Below are the code and all the weights of a small trained network. Each question names an input and a class and asks about switching units off, where a switched-off unit gives its printed mean instead of its output.

import numpy as np


def w(rows, s, z=0):
    codes = np.array(rows[::2]) - 128.0
    scale = np.full(codes.shape[1], s)
    scale[-1] = z or s
    return codes * scale


def norm(h):
    return h / np.sqrt((h * h).mean(-1, keepdims=True) + 1e-5)


def f(y):
    return np.maximum(y, 0)


def log_softmax(a):
    a = a - a.max(-1, keepdims=True)
    return a - np.log(np.exp(a).sum(-1, keepdims=True))


def net(x, mask):
    res = np.array(x, float).reshape(1, 2) / 4 @ E
    u = 0
    for l in range(2):
        y = f(norm(res) @ A[l][:, :-1].T + A[l][:, -1])
        res = res + np.where(mask[u : u + 7], y, B[l][:, -1]) @ B[l][:, :-1]
        u += 7
    return log_softmax(norm(res)[-1] @ U[:, :-1].T + U[:, -1])


A, B = {}, {}
E = w([
[146,21,251],'x0',
[188,116,103],'x1',
],0.011)
A[0] = w([
[58,131,44,117],'L0N1',
[120,1,11,171],'L0N2',
[184,121,99,134],'L0N3',
[120,117,121,88],'L0N4',
[103,89,168,210],'L0N5',
[156,155,152,4],'L0N6',
[92,60,203,191],'L0N7',
],0.012,0.0025)
B[0] = w([
[237,111,112,228],'L0N1',
[11,71,98,182],'L0N2',
[249,5,75,178],'L0N3',
[82,115,114,128],'L0N4',
[90,138,3,206],'L0N5',
[77,170,52,128],'L0N6',
[142,179,48,255],'L0N7',
],0.0044,0.0066)
A[1] = w([
[66,69,51,44],'L1N1',
[190,164,74,254],'L1N2',
[149,54,187,190],'L1N3',
[48,169,175,222],'L1N4',
[138,109,43,240],'L1N5',
[72,162,129,188],'L1N6',
[111,92,248,210],'L1N7',
],0.013,0.0043)
B[1] = w([
[54,188,146,162],'L1N1',
[139,134,189,243],'L1N2',
[182,201,114,193],'L1N3',
[254,7,196,160],'L1N4',
[104,98,170,250],'L1N5',
[255,62,108,162],'L1N6',
[186,163,2,177],'L1N7',
],0.0087,0.011)
U = w([
[197,91,159,218],'0',
[184,157,86,208],'1',
[88,168,255,184],'2',
[66,97,92,52],'3',
[95,116,122,2],'4',
[79,167,118,46],'5',
],0.017,0.0061)

Each question gives the input, the list of numbers given to net, and the class t.
The units are the neurons (one row each of A and B). Each row of codes is followed by its name. A weight is (code - 128) times the scale printed after its matrix; where a second scale follows, it is the last column's (A, B and U).
mask holds one flag per neuron, layer by layer. A switched-off neuron (its flag False) gives its mean, the last column of its row in B, instead of its output. The means were averaged over made-up inputs and are rounded, as every weight is.
A unit's drop is (log p(t) with every unit on - log p(t) with that unit switched off) / (log p(t) with every unit on - log p(t) with every unit switched off).
The circuit of an input: a set's keep is (log p(t) with only the set's units on - log p(t) with every unit switched off) / (log p(t) with every unit on - log p(t) with every unit switched off). Starting from the 12 units with the biggest drops (on a tie, the unit counted first), units are removed one at a time, each time the one whose removal leaves the highest keep (on an exact tie, the one counted first), for as long as the keep stays at least 0.8.
units of the circuit, in order: the units of the circuit, biggest drop first
unit that matters most: the unit with the biggest drop
top k neurons: the k neurons with the biggest drops, biggest first
top k neurons in layer l: the k neurons of layer l with the biggest drops, biggest first
drop when u is switched off: that unit's drop, to one decimal
input [-2,-4], class 0: top 2 neurons in layer 1 => [L1N6, L1N1]
input [1,-3], class 2: unit that matters most => L1N7
input [4,-2], class 1: top 3 neurons => [L1N2, L1N3, L1N7]
input [2,-3], class 2: units of the circuit, in order => [L1N1, L0N7]
input [3,-2], class 2: top 2 neurons => [L0N7, L0N5]
input [4,-1], class 1: top 3 neurons => [L1N3, L1N2, L0N2]
input [-3,2], class 2: top 3 neurons => [L1N2, L1N7, L1N6]
input [-2,-2], class 2: top 2 neurons => [L0N1, L1N7]
input [1,-2], class 2: top 3 neurons => [L1N7, L1N1, L0N5]
input [-6,-6], class 0: top 3 neurons in layer 1 => [L1N6, L1N4, L1N7]
input [-4,4], class 0: top 4 neurons in layer 0 => [L0N5, L0N7, L0N3, L0N1]
input [4,3], class 1: top 4 neurons in layer 1 => [L1N3, L1N4, L1N2, L1N6]
input [-6,-8], class 0: top 2 neurons => [L1N4, L1N6]
input [4,1], class 1: unit that matters most => L1N3
input [-2,-3], class 2: top 2 neurons => [L0N1, L1N7]
input [6,0], class 1: drop when L1N5 is switched off => 0.0
input [-2,2], class 2: drop when L1N2 is switched off => 0.2
input [-4,-8], class 0: drop when L1N4 is switched off => 0.1
